Below are the code and all the weights of a small trained network. Each question names an input and a target symbol and asks about switching units off, where a switched-off unit gives its printed mean instead of its output.

import numpy as np


def w(rows, s, z=0):
    codes = np.array(rows[::2]) - 128.0
    scale = np.full(codes.shape[1], s)
    scale[-1] = z or s
    return codes * scale


def norm(h):
    return h / np.sqrt((h * h).mean(-1, keepdims=True) + 1e-5)


def f(y):
    return np.maximum(y, 0)


def softmax(a):
    e = np.exp(a - a.max(-1, keepdims=True))
    return e / e.sum(-1, keepdims=True)


def log_softmax(a):
    a = a - a.max(-1, keepdims=True)
    return a - np.log(np.exp(a).sum(-1, keepdims=True))


def net(x, mask):
    ids = ['ΓΞΠΦαβδεζθμψω'.index(c) for c in x.split()]
    T = len(ids)
    res = E[ids] + P[:T]
    q, k, v = (norm(res) @ M[0].T for M in (Q, K, V))
    z = softmax(np.where(np.tri(T) > 0, q @ k.T / 2**0.5, -1e9)) @ v
    res = res + np.where(mask[0], z, O[0][:, -1]) @ O[0][:, :-1]
    y = f(norm(res) @ A[0][:, :-1].T + A[0][:, -1])
    res = res + np.where(mask[1:9], y, B[0][:, -1]) @ B[0][:, :-1]
    return log_softmax(norm(res)[-1] @ U[:, :-1].T + U[:, -1])


Q, K, V, O, A, B = {}, {}, {}, {}, {}, {}
E = w([
[131,149,131,88,127,112],'Γ',
[107,124,92,202,130,63],'Ξ',
[113,131,98,173,129,105],'Π',
[118,125,131,94,146,93],'Φ',
[133,122,144,107,100,103],'α',
[74,125,2,149,144,78],'β',
[99,171,123,137,14,173],'δ',
[113,114,129,108,111,110],'ε',
[120,159,142,146,130,108],'ζ',
[129,171,130,165,111,74],'θ',
[138,130,148,104,89,104],'μ',
[134,135,145,87,91,104],'ψ',
[111,102,138,121,76,102],'ω',
],0.019)
P = w([
[182,110,46,181,253,229],'0',
[123,117,108,53,160,108],'1',
[115,117,105,57,158,103],'2',
[116,118,102,61,157,102],'3',
[119,119,104,61,152,97],'4',
[113,117,100,70,152,96],'5',
[111,119,101,77,151,96],'6',
[110,115,99,76,149,94],'7',
[112,117,97,78,151,92],'8',
[119,121,99,73,151,88],'9',
],0.0048)
Q[0] = w([
[33,234,98,255,139,245],'H0',
[175,21,220,30,153,189],'H0',
],0.0086)
K[0] = w([
[20,158,149,88,106,88],'H0',
[221,146,116,70,254,133],'H0',
],0.012)
V[0] = w([
[104,150,120,87,212,76],'H0',
[2,244,122,140,94,213],'H0',
],0.0086)
O[0] = w([
[79,85,246,147,151,240,158],'H0',
[100,252,77,77,120,90,2],'H0',
],0.011,0.0036)
A[0] = w([
[109,91,118,138,2,146,118],'N0',
[181,113,145,56,91,103,252],'N1',
[164,102,52,97,123,58,216],'N2',
[75,203,122,127,85,30,212],'N3',
[69,98,107,147,191,122,21],'N4',
[92,111,51,147,153,106,36],'N5',
[135,86,149,144,162,200,139],'N6',
[132,175,173,140,105,117,102],'N7',
],0.011,0.0037)
B[0] = w([
[149,202,94,84,207,128,208],'N0',
[113,129,48,187,170,157,253],'N1',
[152,206,98,125,2,185,239],'N2',
[80,57,227,150,96,48,240],'N3',
[217,190,96,122,188,169,173],'N4',
[46,26,225,81,150,91,171],'N5',
[159,221,99,88,81,73,254],'N6',
[128,116,165,64,147,159,149],'N7',
],0.0083,0.0063)
U = w([
[170,167,12,159,66,144,73],'Γ',
[182,5,166,246,160,132,183],'Ξ',
[190,255,60,119,220,133,125],'Π',
[97,81,214,144,156,253,189],'Φ',
[73,210,125,41,180,192,67],'α',
[9,61,85,75,186,154,197],'β',
[31,248,57,143,87,80,139],'δ',
[217,71,62,167,85,129,1],'ε',
[101,232,232,92,118,194,103],'ζ',
[56,105,236,128,127,79,146],'θ',
[211,94,46,99,168,140,80],'μ',
[226,106,174,48,168,191,91],'ψ',
[84,58,122,154,27,36,194],'ω',
],0.013,0.0021)

Each question gives the input, a string of symbols that net reads in full, and the target symbol t.
The units are the heads (2 rows each of Q, K, V and O) and the neurons (one row each of A and B). Each row of codes is followed by its name. A weight is (code - 128) times the scale printed after its matrix; where a second scale follows, it is the last column's (O, A, B and U).
mask holds one flag per unit, heads first, then neurons. A switched-off unit (its flag False) gives its mean, the last column of its rows in O or B, instead of its output. The means were averaged over made-up inputs and are rounded, as every weight is.
A unit's drop is (log p(t) with every unit on - log p(t) with that unit switched off) / (log p(t) with every unit on - log p(t) with every unit switched off).
The circuit of an input: a set's keep is (log p(t) with only the set's units on - log p(t) with every unit switched off) / (log p(t) with every unit on - log p(t) with every unit switched off). Starting from all 9 units, units are removed one at a time, each time the one whose removal leaves the highest keep (on an exact tie, the one counted first), for as long as the keep stays at least 0.8.
units of the circuit, in order: the units of the circuit, biggest drop first
unit that matters most: the unit with the biggest drop
k most important neurons: the k neurons with the biggest drops, biggest first
input ω ε θ Ξ β Φ ε, target Γ: units of the circuit, in order : (H0 N2)
input μ ε δ ε β Ξ Π Γ α ε, target ε: units of the circuit, in order : (H0 N3)
input θ ζ α ω Φ ω α α, target β: units of the circuit, in order : (H0 N1 N6)
input α β Π ε ψ α ε, target Ξ: units of the circuit, in order : (H0)
input ω δ Φ, target Γ: units of the circuit, in order : (N2 H0)
input Γ Φ ω ε Φ Π ε ε Φ, target ζ: units of the circuit, in order : (H0 N6)
input Π ψ α ψ ε ε Φ α Ξ ω, target δ: units of the circuit, in order : (N0 H0 N3)
input θ Ξ α Π Γ, target β: units of the circuit, in order : (H0 N6 N2 N1)
input θ δ Ξ ε ω Π ε, target β: units of the circuit, in order : (H0 N6 N1)
input ζ μ ω α β Φ, target θ: units of the circuit, in order : (H0 N3 N6)
input Γ ε δ ω Φ ζ β α α ψ, target ζ: 2 most important neurons : (N6 N3)
input ψ δ Π ζ ε μ, target μ: 4 most important neurons : (N3 N0 N2 N1)
input Π ψ Ξ ω ε Π θ, target ω: 2 most important neurons : (N3 N2)
input Ξ μ ε ω, target Π: unit that matters most : N0
input α Π ε ζ, target ζ: 2 most important neurons : (N3 N6)
input ω ε α θ Γ ω ω Π, target ω: 4 most important neurons : (N5 N2 N6 N1)
input Ξ Φ ε α, target Π: 2 most important neurons : (N3 N0)
input Ξ μ Γ, target Π: 2 most important neurons : (N3 N2)
input Π θ ζ ω ε, target δ: 2 most important neurons : (N1 N2)
input ε ω β Γ β α δ ε α, target ψ: unit that matters most : H0
